Below are the code and all the weights of a small trained network. Each question names an input and a target symbol and asks about switching units off, where a switched-off unit gives its printed mean instead of its output.

import numpy as np


def w(rows, s, z=0):
    codes = np.array(rows[::2]) - 128.0
    scale = np.full(codes.shape[1], s)
    scale[-1] = z or s
    return codes * scale


def norm(h):
    return h / np.sqrt((h * h).mean(-1, keepdims=True) + 1e-5)


def f(y):
    return y / 2 * (1 + np.tanh(0.7978845608 * (y + 0.044715 * y**3)))


def softmax(a):
    e = np.exp(a - a.max(-1, keepdims=True))
    return e / e.sum(-1, keepdims=True)


def log_softmax(a):
    a = a - a.max(-1, keepdims=True)
    return a - np.log(np.exp(a).sum(-1, keepdims=True))


def net(x, mask):
    ids = ['αγζλμξτφψω'.index(c) for c in x.split()]
    T = len(ids)
    res = E[ids] + P[:T]
    u = 0
    for l in range(2):
        q, k, v = (norm(res) @ M[l].T for M in (Q, K, V))
        z = softmax(np.where(np.tri(T) > 0, q @ k.T / 2**0.5, -1e9)) @ v
        res = res + np.where(mask[u], z, O[l][:, -1]) @ O[l][:, :-1]
        u += 1
        y = f(norm(res) @ A[l][:, :-1].T + A[l][:, -1])
        res = res + np.where(mask[u : u + 4], y, B[l][:, -1]) @ B[l][:, :-1]
        u += 4
    return log_softmax(norm(res)[-1] @ U[:, :-1].T + U[:, -1])


Q, K, V, O, A, B = {}, {}, {}, {}, {}, {}
E = w([
[97,145,170,106,136,104],'α',
[180,133,166,116,156,74],'γ',
[133,133,195,126,170,89],'ζ',
[171,181,83,82,6,153],'λ',
[123,175,169,115,108,141],'μ',
[199,145,143,92,125,113],'ξ',
[131,116,102,53,87,113],'τ',
[121,64,99,62,158,92],'φ',
[47,93,122,68,141,167],'ψ',
[167,152,179,121,174,216],'ω',
],0.024)
P = w([
[161,254,53,78,216,107],'0',
[164,234,80,62,194,107],'1',
[150,216,104,56,175,117],'2',
[125,190,135,48,150,102],'3',
[116,170,151,42,124,96],'4',
[108,153,169,31,105,95],'5',
[102,130,182,31,86,96],'6',
[108,111,186,25,67,95],'7',
[113,87,201,21,53,105],'8',
[111,66,202,28,35,111],'9',
[108,52,206,28,19,126],'10',
[107,30,214,37,9,129],'11',
],0.0083)
Q[0] = w([
[101,133,104,110,122,72],'L0H1',
[169,132,170,5,112,103],'L0H1',
],0.019)
K[0] = w([
[170,120,235,145,122,130],'L0H1',
[155,9,168,104,75,183],'L0H1',
],0.013)
V[0] = w([
[69,174,235,235,165,196],'L0H1',
[189,153,2,63,85,242],'L0H1',
],0.0075)
O[0] = w([
[165,167,94,101,162,194,1],'L0H1',
[78,124,254,121,106,149,134],'L0H1',
],0.014,0.006)
A[0] = w([
[69,255,48,70,114,196,133],'L0N1',
[15,114,101,215,64,54,51],'L0N2',
[220,135,67,123,113,8,2],'L0N3',
[83,15,158,62,157,84,229],'L0N4',
],0.0094,0.0059)
B[0] = w([
[72,108,185,254,105,161,142],'L0N1',
[169,109,81,212,138,67,140],'L0N2',
[123,199,110,135,157,131,178],'L0N3',
[131,201,105,93,175,127,254],'L0N4',
],0.012,0.013)
Q[1] = w([
[87,165,188,69,200,75],'L1H1',
[131,3,31,126,67,152],'L1H1',
],0.02)
K[1] = w([
[90,36,68,73,120,149],'L1H1',
[142,255,160,188,176,107],'L1H1',
],0.019)
V[1] = w([
[201,166,160,181,80,120],'L1H1',
[134,39,130,106,253,128],'L1H1',
],0.014)
O[1] = w([
[186,121,68,177,59,101,2],'L1H1',
[127,117,137,156,253,86,111],'L1H1',
],0.018,0.0053)
A[1] = w([
[8,53,153,103,168,144,110],'L1N1',
[123,159,126,168,230,213,112],'L1N2',
[79,37,198,74,112,63,25],'L1N3',
[65,198,137,49,124,149,2],'L1N4',
],0.014,0.0075)
B[1] = w([
[177,65,182,113,156,91,254],'L1N1',
[82,160,51,39,108,159,242],'L1N2',
[99,180,130,207,163,146,194],'L1N3',
[146,254,167,161,117,131,224],'L1N4',
],0.02,0.0069)
U = w([
[18,173,113,201,108,105,56],'α',
[170,59,123,173,132,26,198],'γ',
[117,167,69,128,131,95,63],'ζ',
[121,93,122,133,81,124,183],'λ',
[117,88,101,225,147,187,207],'μ',
[123,101,153,93,70,75,37],'ξ',
[139,177,198,160,99,80,8],'τ',
[70,71,149,105,142,105,164],'φ',
[190,116,176,101,150,252,171],'ψ',
[140,127,67,145,155,214,118],'ω',
],0.019,0.013)

Each question gives the input, a string of symbols that net reads in full, and the target symbol t.
The units are the heads (2 rows each of Q, K, V and O) and the neurons (one row each of A and B). Each row of codes is followed by its name. A weight is (code - 128) times the scale printed after its matrix; where a second scale follows, it is the last column's (O, A, B and U).
mask holds one flag per unit, layer by layer, with each layer's heads first. A switched-off unit (its flag False) gives its mean, the last column of its rows in O or B, instead of its output. The means were averaged over made-up inputs and are rounded, as every weight is.
A unit's drop is (log p(t) with every unit on - log p(t) with that unit switched off) / (log p(t) with every unit on - log p(t) with every unit switched off).
The circuit of an input: a set's keep is (log p(t) with only the set's units on - log p(t) with every unit switched off) / (log p(t) with every unit on - log p(t) with every unit switched off). Starting from all 10 units, units are removed one at a time, each time the one whose removal leaves the highest keep (on an exact tie, the one counted first), for as long as the keep stays at least 0.8.
circuit, biggest first: the units of the circuit, biggest drop first
most important unit: the unit with the biggest drop
top k neurons: the k neurons with the biggest drops, biggest first
top k neurons in layer l: the k neurons of layer l with the biggest drops, biggest first
input γ ξ φ γ τ γ α γ α ω, target τ: most important unit	L0N4
input α φ α ψ α φ ω λ α φ α τ, target γ: circuit, biggest first	[L0H1 L1N1 L1N2]
input γ γ γ γ α, target ζ: top 2 neurons in layer 1	[L1N3 L1N4]
input ζ α γ γ α λ τ γ, target α: circuit, biggest first	[L1N3 L0H1]
input μ α γ ξ γ γ γ ψ γ λ γ, target λ: circuit, biggest first	[L0N4 L1H1]
input α γ ζ α α γ, target γ: circuit, biggest first	[L0H1 L1N2]
input ψ γ α ω α λ τ γ λ α γ, target λ: circuit, biggest first	[L1H1 L0N4]
input φ α φ γ α α ω α α γ γ τ, target α: top 2 neurons in layer 0	[L0N4 L0N2]
input α γ γ γ γ γ φ α, target γ: top 2 neurons	[L0N2 L1N1]
input ω γ ζ γ γ γ γ, target γ: top 2 neurons	[L1N2 L0N4]
input γ α φ γ γ φ α, target γ: top 2 neurons in layer 0	[L0N2 L0N3]
input γ γ γ μ μ, target λ: top 3 neurons	[L0N4 L0N3 L1N3]
input ω γ γ φ τ ξ γ γ ξ, target τ: circuit, biggest first	[L1N2 L0H1]
input ω λ ξ φ γ α γ γ ω ψ α, target ψ: most important unit	L0H1
input γ γ ω γ α γ ω ψ γ γ ζ, target ψ: circuit, biggest first	[L1H1 L0H1 L0N1]
input ζ γ ω γ γ τ φ λ τ, target τ: top 2 neurons	[L0N4 L1N1]
input ω λ μ α ω γ ξ γ τ μ γ, target α: circuit, biggest first	[L0H1 L1N3]
input α φ τ γ α ψ γ φ μ, target γ: top 2 neurons	[L1N1 L0N2]
input ω γ γ γ ψ μ γ τ α τ, target α: top 3 neurons	[L1N3 L0N4 L0N1]
input ω γ λ μ ζ, target λ: circuit, biggest first	[L1H1]
input τ α ξ μ λ γ ω γ γ γ α α, target λ: circuit, biggest first	[L1H1 L0N4]
input γ γ ψ φ λ τ γ α γ γ τ α, target α: top 2 neurons in layer 0	[L0N2 L0N3]
input α τ ζ φ α ω α γ λ ξ, target λ: circuit, biggest first	[L0N4 L1H1]
input ω γ α γ μ α, target λ: top 3 neurons	[L0N1 L0N4 L0N3]
input ψ ω φ ω τ φ γ, target φ: top 2 neurons	[L0N1 L1N4]
input φ ψ λ γ ω λ, target λ: top 2 neurons in layer 0	[L0N4 L0N1]
